Here is a tiny trained network, its code and every weight. The questions are about switching its units off for an input and a class, where a switched-off unit gives its printed mean instead of its output.

import numpy as np


def w(rows, s, z=0):
    codes = np.array(rows[::2]) - 128.0
    scale = np.full(codes.shape[1], s)
    scale[-1] = z or s
    return codes * scale


def norm(h):
    return h / np.sqrt((h * h).mean(-1, keepdims=True) + 1e-5)


def f(y):
    return np.maximum(y, 0)


def log_softmax(a):
    a = a - a.max(-1, keepdims=True)
    return a - np.log(np.exp(a).sum(-1, keepdims=True))


def net(x, mask):
    res = np.array(x, float).reshape(1, 2) / 4 @ E
    u = 0
    for l in range(3):
        y = f(norm(res) @ A[l][:, :-1].T + A[l][:, -1])
        res = res + np.where(mask[u : u + 7], y, B[l][:, -1]) @ B[l][:, :-1]
        u += 7
    return log_softmax(norm(res)[-1] @ U[:, :-1].T + U[:, -1])


A, B = {}, {}
E = w([
[158,128,176,65,111],'x0',
[92,254,58,134,182],'x1',
],0.006)
A[0] = w([
[100,156,108,109,170,97],'0.n0',
[111,99,154,191,113,83],'0.n1',
[146,43,150,89,109,8],'0.n2',
[169,49,105,122,181,78],'0.n3',
[119,90,120,255,172,155],'0.n4',
[155,102,151,148,39,56],'0.n5',
[104,64,41,214,108,106],'0.n6',
],0.0086,0.0016)
B[0] = w([
[107,68,155,102,133,203],'0.n0',
[164,132,41,115,152,184],'0.n1',
[44,132,136,111,75,255],'0.n2',
[92,61,155,76,177,190],'0.n3',
[205,89,144,217,131,234],'0.n4',
[155,98,158,225,101,223],'0.n5',
[184,98,3,197,178,235],'0.n6',
],0.0072,0.0049)
A[1] = w([
[113,207,98,176,143,171],'1.n0',
[115,60,63,126,154,83],'1.n1',
[217,153,70,164,76,21],'1.n2',
[127,205,114,2,232,252],'1.n3',
[68,111,159,164,35,130],'1.n4',
[155,107,123,159,165,95],'1.n5',
[112,63,144,109,58,76],'1.n6',
],0.0091,0.0021)
B[1] = w([
[141,147,253,93,135,193],'1.n0',
[98,183,191,189,160,185],'1.n1',
[135,142,24,1,121,169],'1.n2',
[66,38,75,119,114,254],'1.n3',
[151,190,182,173,56,210],'1.n4',
[109,145,134,177,131,169],'1.n5',
[122,217,136,50,110,210],'1.n6',
],0.0067,0.0073)
A[2] = w([
[149,157,177,91,103,88],'2.n0',
[85,84,110,3,135,189],'2.n1',
[65,54,130,39,98,251],'2.n2',
[140,185,149,97,103,126],'2.n3',
[120,182,125,187,199,195],'2.n4',
[150,144,165,42,64,49],'2.n5',
[115,52,118,154,64,159],'2.n6',
],0.012,0.0024)
B[2] = w([
[201,23,108,87,151,176],'2.n0',
[109,232,123,222,188,219],'2.n1',
[118,196,129,156,211,254],'2.n2',
[204,101,193,96,200,168],'2.n3',
[51,58,184,5,77,196],'2.n4',
[254,132,53,61,233,195],'2.n5',
[117,233,183,97,100,209],'2.n6',
],0.0076,0.0095)
U = w([
[80,221,134,163,217,168],'0',
[134,137,218,198,7,120],'1',
[128,144,95,105,66,5],'2',
[229,138,186,50,146,210],'3',
[126,158,80,101,51,2],'4',
[142,157,75,104,63,26],'5',
[47,59,161,29,134,168],'6',
[167,44,50,201,147,178],'7',
],0.018,0.0089)

Each question gives the input, the list of numbers given to net, and the class t.
The units are the neurons (one row each of A and B). Each row of codes is followed by its name. A weight is (code - 128) times the scale printed after its matrix; where a second scale follows, it is the last column's (A, B and U).
mask holds one flag per neuron, layer by layer. A switched-off neuron (its flag False) gives its mean, the last column of its row in B, instead of its output. The means were averaged over made-up inputs and are rounded, as every weight is.
A unit's drop is (log p(t) with every unit on - log p(t) with that unit switched off) / (log p(t) with every unit on - log p(t) with every unit switched off).
unit that matters most: the unit with the biggest drop
top k neurons: the k neurons with the biggest drops, biggest first
drop when u is switched off: that unit's drop, to one decimal
input [-2,-7], class 1: unit that matters most	0.n5
input [-3,-3], class 7: top 3 neurons	0.n6, 0.n1, 0.n4
input [-6,-6], class 7: top 3 neurons	0.n6, 0.n1, 0.n4
input [-5,-5], class 7: top 3 neurons	0.n6, 0.n1, 1.n4
input [-1,-2], class 1: top 2 neurons	0.n5, 0.n2
input [-8,2], class 7: top 2 neurons	0.n6, 0.n4
input [-7,3], class 6: top 2 neurons	2.n4, 2.n1
input [-7,-6], class 7: top 2 neurons	0.n6, 0.n1
input [-8,6], class 6: drop when 2.n4 is switched off	1.0
input [-4,4], class 6: drop when 2.n4 is switched off	0.8
input [-6,-8], class 1: drop when 2.n6 is switched off	0.3
